Here is a tiny trained network, its code and every weight. The questions are about switching its units off for an input and a target symbol, where a switched-off unit gives its printed mean instead of its output.

import numpy as np


def w(rows, s, z=0):
    codes = np.array(rows[::2]) - 128.0
    scale = np.full(codes.shape[1], s)
    scale[-1] = z or s
    return codes * scale


def f(y):
    return y / 2 * (1 + np.tanh(0.7978845608 * (y + 0.044715 * y**3)))


def softmax(a):
    e = np.exp(a - a.max(-1, keepdims=True))
    return e / e.sum(-1, keepdims=True)


def log_softmax(a):
    a = a - a.max(-1, keepdims=True)
    return a - np.log(np.exp(a).sum(-1, keepdims=True))


def net(x, mask):
    ids = ['αβγδζηθλμπστφψω'.index(c) for c in x.split()]
    T = len(ids)
    res = E[ids] + P[:T]
    u = 0
    for l in range(2):
        q, k, v = (res @ M[l].T for M in (Q, K, V))
        z = softmax(np.where(np.tri(T) > 0, q @ k.T / 3**0.5, -1e9)) @ v
        res = res + np.where(mask[u], z, O[l][:, -1]) @ O[l][:, :-1]
        u += 1
        y = f(res @ A[l][:, :-1].T + A[l][:, -1])
        res = res + np.where(mask[u : u + 12], y, B[l][:, -1]) @ B[l][:, :-1]
        u += 12
    return log_softmax(res[-1] @ U[:, :-1].T + U[:, -1])


Q, K, V, O, A, B = {}, {}, {}, {}, {}, {}
E = w([
[160,171,172],'α',
[173,105,54],'β',
[103,186,195],'γ',
[139,62,101],'δ',
[249,72,145],'ζ',
[80,245,162],'η',
[127,156,148],'θ',
[75,187,167],'λ',
[73,105,83],'μ',
[151,120,65],'π',
[124,220,87],'σ',
[86,168,89],'τ',
[188,88,81],'φ',
[121,158,111],'ψ',
[158,158,136],'ω',
],0.012)
P = w([
[25,44,119],'0',
[254,182,137],'1',
[161,177,96],'2',
[129,168,84],'3',
[128,159,81],'4',
[142,166,89],'5',
[183,171,108],'6',
[143,167,77],'7',
[154,155,96],'8',
[145,167,103],'9',
],0.0079)
Q[0] = w([
[12,108,115],'L0H1',
[114,206,58],'L0H1',
[108,91,119],'L0H1',
],0.011)
K[0] = w([
[246,133,139],'L0H1',
[134,195,98],'L0H1',
[188,126,183],'L0H1',
],0.014)
V[0] = w([
[145,162,108],'L0H1',
[215,139,229],'L0H1',
[2,21,96],'L0H1',
],0.0047)
O[0] = w([
[159,156,136,206],'L0H1',
[155,81,124,20],'L0H1',
[2,87,105,1],'L0H1',
],0.0066,0.00097)
A[0] = w([
[118,57,16,109],'L0N1',
[130,145,156,79],'L0N2',
[194,188,178,253],'L0N3',
[159,118,152,138],'L0N4',
[195,46,178,173],'L0N5',
[73,146,128,68],'L0N6',
[2,97,172,136],'L0N7',
[145,106,63,124],'L0N8',
[60,39,185,96],'L0N9',
[26,247,196,122],'L0N10',
[10,84,220,68],'L0N11',
[170,147,114,160],'L0N12',
],0.0079,0.0035)
B[0] = w([
[206,83,163,137],'L0N1',
[152,148,131,121],'L0N2',
[90,63,85,255],'L0N3',
[135,133,104,142],'L0N4',
[167,175,63,176],'L0N5',
[186,117,127,115],'L0N6',
[82,165,172,125],'L0N7',
[115,106,152,142],'L0N8',
[165,225,174,118],'L0N9',
[221,101,34,189],'L0N10',
[85,250,149,123],'L0N11',
[113,152,92,174],'L0N12',
],0.012,0.0066)
Q[1] = w([
[103,165,65],'L1H1',
[78,87,180],'L1H1',
[224,254,236],'L1H1',
],0.012)
K[1] = w([
[76,148,158],'L1H1',
[204,49,195],'L1H1',
[86,60,10],'L1H1',
],0.012)
V[1] = w([
[115,248,80],'L1H1',
[21,113,196],'L1H1',
[96,122,148],'L1H1',
],0.011)
O[1] = w([
[42,57,13,248],'L1H1',
[115,2,253,118],'L1H1',
[122,85,168,124],'L1H1',
],0.0087,0.016)
A[1] = w([
[128,68,130,2],'L1N1',
[94,72,210,114],'L1N2',
[41,184,163,58],'L1N3',
[60,150,255,168],'L1N4',
[87,53,121,19],'L1N5',
[131,124,159,87],'L1N6',
[144,116,160,97],'L1N7',
[171,147,161,211],'L1N8',
[198,121,83,96],'L1N9',
[166,161,144,130],'L1N10',
[106,126,155,88],'L1N11',
[75,124,185,140],'L1N12',
],0.0091,0.0039)
B[1] = w([
[133,231,84,178],'L1N1',
[158,81,71,165],'L1N2',
[189,250,120,129],'L1N3',
[153,52,132,138],'L1N4',
[140,241,225,250],'L1N5',
[174,208,145,121],'L1N6',
[190,201,116,124],'L1N7',
[236,187,50,130],'L1N8',
[80,163,164,221],'L1N9',
[150,236,152,134],'L1N10',
[108,182,191,122],'L1N11',
[117,135,155,136],'L1N12',
],0.012)
U = w([
[175,169,42,116],'α',
[78,160,135,72],'β',
[93,159,129,90],'γ',
[120,175,177,2],'δ',
[179,140,183,104],'ζ',
[31,94,80,155],'η',
[188,179,111,143],'θ',
[68,2,73,169],'λ',
[66,115,150,131],'μ',
[64,55,146,239],'π',
[191,61,110,70],'σ',
[126,136,144,111],'τ',
[203,103,93,178],'φ',
[90,62,154,116],'ψ',
[155,119,124,140],'ω',
],0.0076,0.0067)

Each question gives the input, a string of symbols that net reads in full, and the target symbol t.
The units are the heads (3 rows each of Q, K, V and O) and the neurons (one row each of A and B). Each row of codes is followed by its name. A weight is (code - 128) times the scale printed after its matrix; where a second scale follows, it is the last column's (O, A, B and U).
mask holds one flag per unit, layer by layer, with each layer's heads first. A switched-off unit (its flag False) gives its mean, the last column of its rows in O or B, instead of its output. The means were averaged over made-up inputs and are rounded, as every weight is.
A unit's drop is (log p(t) with every unit on - log p(t) with that unit switched off) / (log p(t) with every unit on - log p(t) with every unit switched off).
The circuit of an input: a set's keep is (log p(t) with only the set's units on - log p(t) with every unit switched off) / (log p(t) with every unit on - log p(t) with every unit switched off). Starting from the 12 units with the biggest drops (on a tie, the unit counted first), units are removed one at a time, each time the one whose removal leaves the highest keep (on an exact tie, the one counted first), for as long as the keep stays at least 0.8.
units of the circuit, in order: the units of the circuit, biggest drop first
most important unit: the unit with the biggest drop
k most important neurons: the k neurons with the biggest drops, biggest first
top k neurons in layer l: the k neurons of layer l with the biggest drops, biggest first
drop of u: that unit's drop, to one decimal
input σ ω ζ ζ ζ ζ η ζ, target λ: units of the circuit, in order	[L1N5 L1N1 L1N10]
input ζ η ζ ζ ζ, target α: units of the circuit, in order	[L1H1]
input σ η ψ, target λ: 2 most important neurons	[L1N5 L0N10]
input ζ δ γ, target α: units of the circuit, in order	[L1H1 L0N10]
input ζ ζ λ, target α: units of the circuit, in order	[L1H1 L0N10]
input σ σ η σ ζ δ η ζ δ τ, target λ: 2 most important neurons	[L1N5 L0N7]
input σ ζ λ β η ζ ζ ψ, target λ: top 4 neurons in layer 0	[L0N3 L0N7 L0N11 L0N10]
input σ ζ θ, target λ: top 3 neurons in layer 0	[L0N10 L0N3 L0N7]
input σ ζ β ζ η η σ, target λ: units of the circuit, in order	[L1N5 L1N1]
input ζ β γ ζ η η η ζ ζ, target α: top 2 neurons in layer 0	[L0N10 L0N5]
input σ η σ, target λ: top 4 neurons in layer 0	[L0N7 L0N3 L0N5 L0N11]
input σ θ γ θ γ, target λ: 4 most important neurons	[L1N5 L0N3 L0N7 L1N1]
input σ θ η η ζ σ ζ α, target λ: 3 most important neurons	[L1N5 L0N3 L0N7]
input η ζ ζ σ θ ζ, target η: 4 most important neurons	[L0N10 L0N11 L0N6 L0N3]
input β ζ δ, target φ: top 2 neurons in layer 1	[L1N5 L1N8]
input η ζ θ, target η: 2 most important neurons	[L0N10 L0N11]
input σ σ μ σ ω σ ζ ζ φ, target λ: most important unit	L1N5
input σ η β η ζ β δ σ β ζ, target λ: 4 most important neurons	[L1N5 L0N7 L0N3 L0N11]
input ζ ζ τ ζ γ θ ζ η ζ γ, target α: 4 most important neurons	[L0N10 L1N5 L0N11 L0N7]
input σ ζ α, target λ: 2 most important neurons	[L1N5 L0N10]
input ζ γ γ δ ζ ζ η η, target α: 2 most important neurons	[L0N10 L1N5]
input σ ψ η η, target λ: top 4 neurons in layer 0	[L0N7 L0N3 L0N11 L0N5]
input η ζ γ η ζ α η η α, target η: top 3 neurons in layer 0	[L0N10 L0N11 L0N3]
input σ π ζ η π, target λ: drop of L0N1	-0.1
input η θ σ η β ψ ζ γ σ, target η: drop of L0N10	1.5
input η π α ζ ζ τ β, target η: drop of L1H1	0.5
input η η ζ ζ ζ η ω, target η: drop of L1H1	0.4
